a =
[[145 124 144 136 138 118 116 139 132 127 114]
 [145 149 144 130 115 112 115 145 129 136 127]
 [137 144 136 136 119 120 122 137 124 130 130]
 [143 147 141 116 115 115 120 146 138 146 131]
 [143 124 141 107 136 121 123 142 150 148 123]
 [117 114 118 113 143 146 145 121 143 138 135]
 [113 147 115 113 112 141 146 125 133 144 153]
 [122 130 123 138 131 137 136 123 123 124 134]
 [115 137 116 113 121 142 145 125 136 142 147]
 [118 137 119 141 124 138 138 121 118 122 139]]
Rows and columns are counted from 0.
row 0 col 0 => 145
row 7 col 4 => 131
row 5 col 7 => 121
row 2 col 0 => 137
row 7 col 3 => 138
row 8 col 1 => 137
row 0 col 6 => 116
row 8 col 2 => 116
row 4 col 9 => 148
row 3 col 0 => 143
row 5 col 0 => 117
row 1 col 7 => 145
row 7 col 7 => 123
row 6 col 8 => 133
row 6 col 4 => 112
row 2 col 5 => 120
row 4 col 10 => 123
row 3 col 6 => 120
row 9 col 10 => 139
row 7 col 1 => 130
row 2 col 8 => 124
row 6 col 3 => 113
row 5 col 5 => 146
row 2 col 10 => 130
row 2 col 2 => 136
row 1 col 3 => 130
row 5 col 2 => 118
row 7 col 10 => 134
row 5 col 4 => 143
row 9 col 4 => 124
row 3 col 4 => 115
row 4 col 8 => 150
row 1 col 5 => 112

data =
[[110 107 113 112 148 146 110 149 150 146]
 [149 108 138 141 151 107 144 136 114 107]
 [149 108 140 142 150 107 145 138 116 108]
 [112 106 111 110 150 144 109 146 148 144]
 [110 107 113 111 148 146 110 149 149 146]
 [110 142 149 148 112 146 146 153 151 147]
 [112 106 112 111 149 144 109 147 148 145]
 [112 106 111 110 150 144 109 146 148 145]
 [110 107 113 112 148 146 110 149 150 146]
 [109 141 148 147 112 147 145 153 151 147]
 [112 106 111 110 150 144 109 146 148 145]
 [145 107 150 149 148 112 149 151 128 112]
 [150 111 130 134 151 105 140 127 110 105]]
data[-13, -10] => 110
data[:, -1] => [146, 107, 108, 144, 146, 147, 145, 145, 146, 147, 145, 112, 105]
data[-3, 5] => 144
data[:, 4] => [148, 151, 150, 150, 148, 112, 149, 150, 148, 112, 150, 148, 151]
data[:, -9] => [107, 108, 108, 106, 107, 142, 106, 106, 107, 141, 106, 107, 111]
data[12] => [150, 111, 130, 134, 151, 105, 140, 127, 110, 105]
data[-3, 9] => 145
data[-5, -5] => 146
data[12, -2] => 110
data[-5, -9] => 107
data[-1, -3] => 127
data[-11, 1] => 108
data[-7] => [112, 106, 112, 111, 149, 144, 109, 147, 148, 145]
data[-3, -4] => 109
data[-11] => [149, 108, 140, 142, 150, 107, 145, 138, 116, 108]
data[-5] => [110, 107, 113, 112, 148, 146, 110, 149, 150, 146]
data[4, 1] => 107
data[12, -4] => 140
data[1, -7] => 141
data[10] => [112, 106, 111, 110, 150, 144, 109, 146, 148, 145]
data[2, -8] => 140
data[-7, -5] => 144
data[:, -5] => [146, 107, 107, 144, 146, 146, 144, 144, 146, 147, 144, 112, 105]
data[-12, -1] => 107
data[:, 6] => [110, 144, 145, 109, 110, 146, 109, 109, 110, 145, 109, 149, 140]
data[12, -6] => 151
data[-8, -1] => 147
data[-4, -5] => 147
data[:, 3] => [112, 141, 142, 110, 111, 148, 111, 110, 112, 147, 110, 149, 134]
data[-12, -4] => 144
data[:, 0] => [110, 149, 149, 112, 110, 110, 112, 112, 110, 109, 112, 145, 150]
data[7, 6] => 109
data[-7, 6] => 109

W = [[141, 105, 123, 137, 142, 109, 105, 134, 124, 121, 141, 148], [132, 105, 119, 139, 144, 107, 103, 137, 125, 121, 137, 145], [107, 112, 116, 129, 152, 139, 133, 127, 123, 141, 134, 101], [104, 108, 112, 133, 151, 116, 114, 137, 131, 136, 125, 113], [105, 110, 115, 130, 153, 132, 127, 131, 127, 141, 130, 102], [112, 107, 114, 138, 147, 107, 103, 142, 127, 127, 129, 130], [114, 122, 119, 131, 149, 150, 143, 122, 115, 133, 145, 106], [149, 106, 125, 135, 140, 114, 108, 127, 124, 124, 145, 149], [121, 106, 116, 138, 145, 105, 102, 141, 127, 124, 132, 139], [112, 117, 118, 130, 152, 146, 140, 123, 119, 138, 140, 102], [102, 108, 115, 131, 152, 124, 119, 133, 129, 139, 126, 106], [108, 107, 113, 136, 147, 111, 106, 139, 130, 132, 126, 122]]
W[0, 0] = 141
W[6, 4] = 149
W[7, 2] = 125
W[4, 5] = 132
W[2, 8] = 123
W[:, 11] = [148, 145, 101, 113, 102, 130, 106, 149, 139, 102, 106, 122]
W[8, 4] = 145
W[4] = [105, 110, 115, 130, 153, 132, 127, 131, 127, 141, 130, 102]
W[3, 10] = 125
W[1] = [132, 105, 119, 139, 144, 107, 103, 137, 125, 121, 137, 145]
W[8, 1] = 106
W[10, 9] = 139
W[5, 7] = 142
W[4, 10] = 130
W[7] = [149, 106, 125, 135, 140, 114, 108, 127, 124, 124, 145, 149]
W[8] = [121, 106, 116, 138, 145, 105, 102, 141, 127, 124, 132, 139]
W[6, 2] = 119
W[5, 4] = 147
W[:, 8] = [124, 125, 123, 131, 127, 127, 115, 124, 127, 119, 129, 130]
W[5] = [112, 107, 114, 138, 147, 107, 103, 142, 127, 127, 129, 130]
W[:, 1] = [105, 105, 112, 108, 110, 107, 122, 106, 106, 117, 108, 107]
W[3, 9] = 136
W[4, 6] = 127
W[0, 2] = 123
W[7, 3] = 135
W[3, 1] = 108
W[4, 7] = 131
W[:, 2] = [123, 119, 116, 112, 115, 114, 119, 125, 116, 118, 115, 113]
W[10, 8] = 129
W[8, 3] = 138
W[6, 0] = 114
W[4, 1] = 110
W[:, 10] = [141, 137, 134, 125, 130, 129, 145, 145, 132, 140, 126, 126]
W[:, 0] = [141, 132, 107, 104, 105, 112, 114, 149, 121, 112, 102, 108]
W[0, 3] = 137
W[10, 2] = 115
W[5, 8] = 127

grid =
[[127 138 141 133 144 139 114]
 [127 149 154 134 149 142 113]
 [129 123 122 126 122 123 141]
 [127 133 134 130 135 133 116]]
Rows and columns are counted from 0.
row 0 col 0	127
row 3 col 1	133
row 2 col 3	126
row 0 col 2	141
row 2 col 0	129
row 1 col 6	113
row 3 col 3	130
row 2 col 4	122
row 0 col 4	144
row 2 col 5	123
row 0 col 5	139
